Below is a small trained network, with its code and all its weights. Each question gives an input and a target symbol and asks what happens when units are switched off, that is, made to give their printed mean instead of their output.

import numpy as np


def w(rows, s, z=0):
    codes = np.array(rows[::2]) - 128.0
    scale = np.full(codes.shape[1], s)
    scale[-1] = z or s
    return codes * scale


def f(y):
    return np.maximum(y, 0)


def softmax(a):
    e = np.exp(a - a.max(-1, keepdims=True))
    return e / e.sum(-1, keepdims=True)


def log_softmax(a):
    a = a - a.max(-1, keepdims=True)
    return a - np.log(np.exp(a).sum(-1, keepdims=True))


def net(x, mask):
    ids = ['αεζηθσφ'.index(c) for c in x.split()]
    T = len(ids)
    res = E[ids] + P[:T]
    u = 0
    for l in range(2):
        q, k, v = (res @ M[l].T for M in (Q, K, V))
        z = softmax(np.where(np.tri(T) > 0, q @ k.T / 2**0.5, -1e9)) @ v
        res = res + np.where(mask[u], z, O[l][:, -1]) @ O[l][:, :-1]
        u += 1
        y = f(res @ A[l][:, :-1].T + A[l][:, -1])
        res = res + np.where(mask[u : u + 12], y, B[l][:, -1]) @ B[l][:, :-1]
        u += 12
    return log_softmax(res[-1] @ U[:, :-1].T + U[:, -1])


Q, K, V, O, A, B = {}, {}, {}, {}, {}, {}
E = w([
[18,113,120],'α',
[141,166,123],'ε',
[194,101,185],'ζ',
[182,100,32],'η',
[145,204,249],'θ',
[74,195,45],'σ',
[127,58,7],'φ',
],0.016)
P = w([
[254,82,76],'0',
[85,168,154],'1',
[83,157,150],'2',
[71,145,140],'3',
[75,142,137],'4',
[74,144,134],'5',
[77,141,129],'6',
[75,143,126],'7',
[72,139,128],'8',
[74,132,127],'9',
[71,132,121],'10',
[80,132,127],'11',
],0.0098)
Q[0] = w([
[115,221,98],'L0H0',
[255,123,235],'L0H0',
],0.0057)
K[0] = w([
[107,219,144],'L0H0',
[194,60,251],'L0H0',
],0.011)
V[0] = w([
[255,171,22],'L0H0',
[218,139,70],'L0H0',
],0.0069)
O[0] = w([
[117,178,203,247],'L0H0',
[193,76,2,136],'L0H0',
],0.0077,0.0011)
A[0] = w([
[205,85,78,1],'L0N0',
[126,125,124,69],'L0N1',
[142,151,29,79],'L0N2',
[148,120,120,77],'L0N3',
[138,63,57,131],'L0N4',
[173,136,151,84],'L0N5',
[97,137,171,68],'L0N6',
[156,103,103,135],'L0N7',
[143,102,254,155],'L0N8',
[146,73,124,61],'L0N9',
[150,153,173,109],'L0N10',
[85,119,103,161],'L0N11',
],0.017,0.004)
B[0] = w([
[157,99,198,181],'L0N0',
[38,164,90,128],'L0N1',
[93,86,48,224],'L0N2',
[116,124,160,136],'L0N3',
[142,85,171,193],'L0N4',
[255,161,135,162],'L0N5',
[239,133,175,174],'L0N6',
[237,143,102,162],'L0N7',
[114,29,24,254],'L0N8',
[230,171,167,144],'L0N9',
[147,86,48,190],'L0N10',
[166,136,196,206],'L0N11',
],0.0072,0.0064)
Q[1] = w([
[160,8,130],'L1H0',
[67,164,160],'L1H0',
],0.014)
K[1] = w([
[253,166,141],'L1H0',
[127,152,124],'L1H0',
],0.0074)
V[1] = w([
[88,255,75],'L1H0',
[237,177,189],'L1H0',
],0.0074)
O[1] = w([
[90,157,61,1],'L1H0',
[143,253,124,254],'L1H0',
],0.013,0.0071)
A[1] = w([
[139,213,160,156],'L1N0',
[102,207,184,13],'L1N1',
[87,110,39,77],'L1N2',
[79,135,144,103],'L1N3',
[98,155,64,135],'L1N4',
[220,164,204,155],'L1N5',
[112,97,55,156],'L1N6',
[109,139,78,147],'L1N7',
[154,135,43,75],'L1N8',
[223,153,154,2],'L1N9',
[199,1,137,105],'L1N10',
[164,231,89,159],'L1N11',
],0.0097,0.0079)
B[1] = w([
[158,104,241,198],'L1N0',
[45,154,2,147],'L1N1',
[93,118,77,150],'L1N2',
[129,148,158,134],'L1N3',
[173,129,140,152],'L1N4',
[85,116,50,249],'L1N5',
[194,78,171,157],'L1N6',
[201,166,126,148],'L1N7',
[43,136,143,140],'L1N8',
[65,167,150,199],'L1N9',
[37,123,122,174],'L1N10',
[168,74,129,208],'L1N11',
],0.0087,0.018)
U = w([
[2,86,215,79],'α',
[230,35,182,252],'ε',
[103,3,167,114],'ζ',
[53,171,113,49],'η',
[72,101,162,79],'θ',
[77,77,12,156],'σ',
[69,37,125,61],'φ',
],0.0073,0.0037)

Each question gives the input, a string of symbols that net reads in full, and the target symbol t.
The units are the heads (2 rows each of Q, K, V and O) and the neurons (one row each of A and B). Each row of codes is followed by its name. A weight is (code - 128) times the scale printed after its matrix; where a second scale follows, it is the last column's (O, A, B and U).
mask holds one flag per unit, layer by layer, with each layer's heads first. A switched-off unit (its flag False) gives its mean, the last column of its rows in O or B, instead of its output. The means were averaged over made-up inputs and are rounded, as every weight is.
A unit's drop is (log p(t) with every unit on - log p(t) with that unit switched off) / (log p(t) with every unit on - log p(t) with every unit switched off).
The circuit of an input: a set's keep is (log p(t) with only the set's units on - log p(t) with every unit switched off) / (log p(t) with every unit on - log p(t) with every unit switched off). Starting from the 12 units with the biggest drops (on a tie, the unit counted first), units are removed one at a time, each time the one whose removal leaves the highest keep (on an exact tie, the one counted first), for as long as the keep stays at least 0.8.
units of the circuit, in order: the units of the circuit, biggest drop first
k most important neurons: the k neurons with the biggest drops, biggest first
top k neurons in layer l: the k neurons of layer l with the biggest drops, biggest first
drop of u: that unit's drop, to one decimal
input θ ε ε ε, target ε: 3 most important neurons -> L1N5, L1N9, L1N10
input σ ε ε, target ε: units of the circuit, in order -> L1N9, L1N10
input σ ζ φ η, target ζ: top 3 neurons in layer 0 -> L0N2, L0N8, L0N6
input σ σ ε θ ζ ε ε α θ, target ζ: units of the circuit, in order -> L0N8, L1H0, L1N10, L0N6
input θ ε ζ φ σ ε ζ ε ε ζ ε θ, target σ: units of the circuit, in order -> L0N8, L1N0
input σ ζ σ η, target ζ: top neuron in layer 1 -> L1N5
input ε θ ε θ ζ φ ε φ ζ φ, target ε: top 2 neurons in layer 0 -> L0N8, L0N5
input ε φ ε ζ α σ σ θ η, target ε: top 3 neurons in layer 1 -> L1N11, L1N0, L1N10
input θ ε ε ζ ζ α θ α ε ε ζ, target σ: 3 most important neurons -> L0N8, L1N0, L0N5
input σ ζ ε θ ε φ, target ζ: top 3 neurons in layer 1 -> L1N10, L1N5, L1N9
input φ ε ε α φ ε ε φ, target α: 2 most important neurons -> L0N4, L0N0
input φ θ ε σ η ε η, target α: top 3 neurons in layer 1 -> L1N9, L1N10, L1N0
input ζ ζ ζ ε ε ζ φ α ε φ, target η: top 4 neurons in layer 0 -> L0N5, L0N0, L0N9, L0N7
input σ ε ζ σ θ σ σ θ ζ σ θ, target ζ: top 3 neurons in layer 0 -> L0N8, L0N2, L0N10
input ε ζ σ φ, target ε: top 3 neurons in layer 0 -> L0N8, L0N2, L0N5
input ε θ ε ζ ε η, target ε: top 4 neurons in layer 0 -> L0N8, L0N2, L0N5, L0N7
input θ ε ε ζ α θ, target σ: top 2 neurons in layer 0 -> L0N8, L0N10
input φ σ φ, target α: top 2 neurons in layer 1 -> L1N9, L1N10
input ζ ε α α α φ θ ζ, target η: 4 most important neurons -> L1N1, L1N5, L1N9, L1N0
input σ ζ θ ε σ φ, target ζ: top 3 neurons in layer 0 -> L0N8, L0N2, L0N4
input ε ε ζ θ, target ε: 2 most important neurons -> L0N8, L1N11
input φ ε ε α σ ζ φ σ ζ ζ ε η, target α: drop of L0N4 -> 0.5
input ζ ε ζ ζ θ, target η: drop of L0N8 -> 0.2
input φ ζ ζ, target α: drop of L0N8 -> -0.2
